Here is a tiny trained network, its code and every weight. The questions are about switching its units off for an input and a class, where a switched-off unit gives its printed mean instead of its output.

import numpy as np


def w(rows, s, z=0):
    codes = np.array(rows[::2]) - 128.0
    scale = np.full(codes.shape[1], s)
    scale[-1] = z or s
    return codes * scale


def f(y):
    return y / 2 * (1 + np.tanh(0.7978845608 * (y + 0.044715 * y**3)))


def log_softmax(a):
    a = a - a.max(-1, keepdims=True)
    return a - np.log(np.exp(a).sum(-1, keepdims=True))


def net(x, mask):
    res = np.array(x, float).reshape(1, 8) / 4 @ E
    y = f(res @ A[0][:, :-1].T + A[0][:, -1])
    res = res + np.where(mask, y, B[0][:, -1]) @ B[0][:, :-1]
    return log_softmax(res[-1] @ U[:, :-1].T + U[:, -1])


A, B = {}, {}
E = w([
[137,129,124,130,130,123,130,139],'x0',
[65,210,136,94,184,229,81,151],'x1',
[124,124,134,140,127,123,123,131],'x2',
[68,64,134,49,68,140,154,183],'x3',
[123,131,125,127,127,128,135,120],'x4',
[121,85,254,171,139,113,84,148],'x5',
[123,122,120,125,133,126,118,123],'x6',
[140,37,114,183,131,231,204,120],'x7',
],0.0081)
A[0] = w([
[141,175,120,106,74,106,88,118,4],'neuron 0',
[122,139,148,111,110,89,78,111,138],'neuron 1',
[79,95,117,86,91,126,140,176,2],'neuron 2',
[175,92,113,142,78,64,146,110,80],'neuron 3',
[98,116,137,90,79,121,139,173,102],'neuron 4',
[195,178,127,172,175,119,132,88,20],'neuron 5',
[113,163,6,103,119,112,164,99,202],'neuron 6',
[137,161,129,97,116,79,85,147,52],'neuron 7',
],0.011,0.0023)
B[0] = w([
[183,70,83,163,83,161,132,122,162],'neuron 0',
[160,103,151,164,113,160,150,140,184],'neuron 1',
[188,140,86,80,167,73,139,59,176],'neuron 2',
[42,190,81,67,110,135,99,231,231],'neuron 3',
[153,109,165,67,199,67,190,71,175],'neuron 4',
[166,124,102,2,168,84,115,83,213],'neuron 5',
[108,132,221,238,191,116,159,151,254],'neuron 6',
[160,70,109,176,26,223,170,149,186],'neuron 7',
],0.0087,0.0072)
U = w([
[124,121,197,195,147,88,135,140,238],'0',
[207,131,79,44,164,57,143,20,7],'1',
[105,134,120,155,114,120,121,142,254],'2',
[189,51,64,182,60,221,171,122,61],'3',
[2,222,64,68,121,143,69,241,54],'4',
],0.0079,0.0036)

Each question gives the input, the list of numbers given to net, and the class t.
The units are the neurons (one row each of A and B). Each row of codes is followed by its name. A weight is (code - 128) times the scale printed after its matrix; where a second scale follows, it is the last column's (A, B and U).
mask holds one flag per neuron, in row order. A switched-off neuron (its flag False) gives its mean, the last column of its row in B, instead of its output. The means were averaged over made-up inputs and are rounded, as every weight is.
A unit's drop is (log p(t) with every unit on - log p(t) with that unit switched off) / (log p(t) with every unit on - log p(t) with every unit switched off).
The circuit of an input: a set's keep is (log p(t) with only the set's units on - log p(t) with every unit switched off) / (log p(t) with every unit on - log p(t) with every unit switched off). Starting from all 8 units, units are removed one at a time, each time the one whose removal leaves the highest keep (on an exact tie, the one counted first), for as long as the keep stays at least 0.8.
circuit, biggest first: the units of the circuit, biggest drop first
most important unit: the unit with the biggest drop
top k neurons: the k neurons with the biggest drops, biggest first
drop of u: that unit's drop, to one decimal
input [2,-5,2,-8,0,5,-4,7], class 1: most important unit	neuron 5
input [-2,5,-6,-7,-2,-3,0,-1], class 1: top 2 neurons	neuron 5; neuron 3
input [1,-8,-3,0,7,7,6,2], class 4: top 2 neurons	neuron 3; neuron 6
input [-4,-2,0,3,3,1,8,-4], class 3: circuit, biggest first	neuron 7; neuron 5; neuron 6; neuron 1
input [-6,-7,-7,4,-6,-4,-3,-8], class 3: top 3 neurons	neuron 7; neuron 0; neuron 1
input [-3,7,-8,2,-5,-6,-7,-2], class 2: circuit, biggest first	neuron 3; neuron 6
input [-2,-6,-2,1,-8,-3,1,-6], class 3: top 4 neurons	neuron 7; neuron 0; neuron 1; neuron 5
input [-1,-3,-3,0,5,-1,-8,-6], class 3: top 2 neurons	neuron 7; neuron 0
input [1,3,2,2,4,-8,-3,7], class 0: top 2 neurons	neuron 6; neuron 7
input [-3,-6,-8,-5,2,0,3,8], class 2: circuit, biggest first	neuron 3; neuron 7
input [1,7,-6,-4,3,-7,2,-8], class 3: circuit, biggest first	neuron 7; neuron 0
input [-5,-8,-4,6,-5,-2,-1,5], class 4: top 2 neurons	neuron 3; neuron 5
input [-2,6,-1,-6,-8,4,7,4], class 1: circuit, biggest first	neuron 6; neuron 5
input [-2,-8,1,2,-1,3,5,-7], class 4: top neuron	neuron 3
input [-1,6,6,8,-8,-8,7,8], class 0: top 2 neurons	neuron 6; neuron 5
input [-2,4,-5,-4,7,-8,4,-2], class 0: top 2 neurons	neuron 6; neuron 3
input [2,-4,-4,8,-8,7,5,-6], class 1: top 2 neurons	neuron 4; neuron 2
input [0,6,-7,-8,-8,-8,1,5], class 0: top 2 neurons	neuron 6; neuron 2
input [-4,3,-1,-8,-7,0,-3,-8], class 1: top 3 neurons	neuron 5; neuron 6; neuron 3
input [-1,-3,-3,7,-3,5,2,3], class 1: most important unit	neuron 2
input [-5,-8,-7,-6,0,-6,4,-8], class 3: drop of neuron 7	0.7
input [-4,-7,4,-4,-3,-7,8,-4], class 0: drop of neuron 6	1.8
input [-1,5,-2,8,-3,-2,-5,-7], class 1: drop of neuron 4	0.3
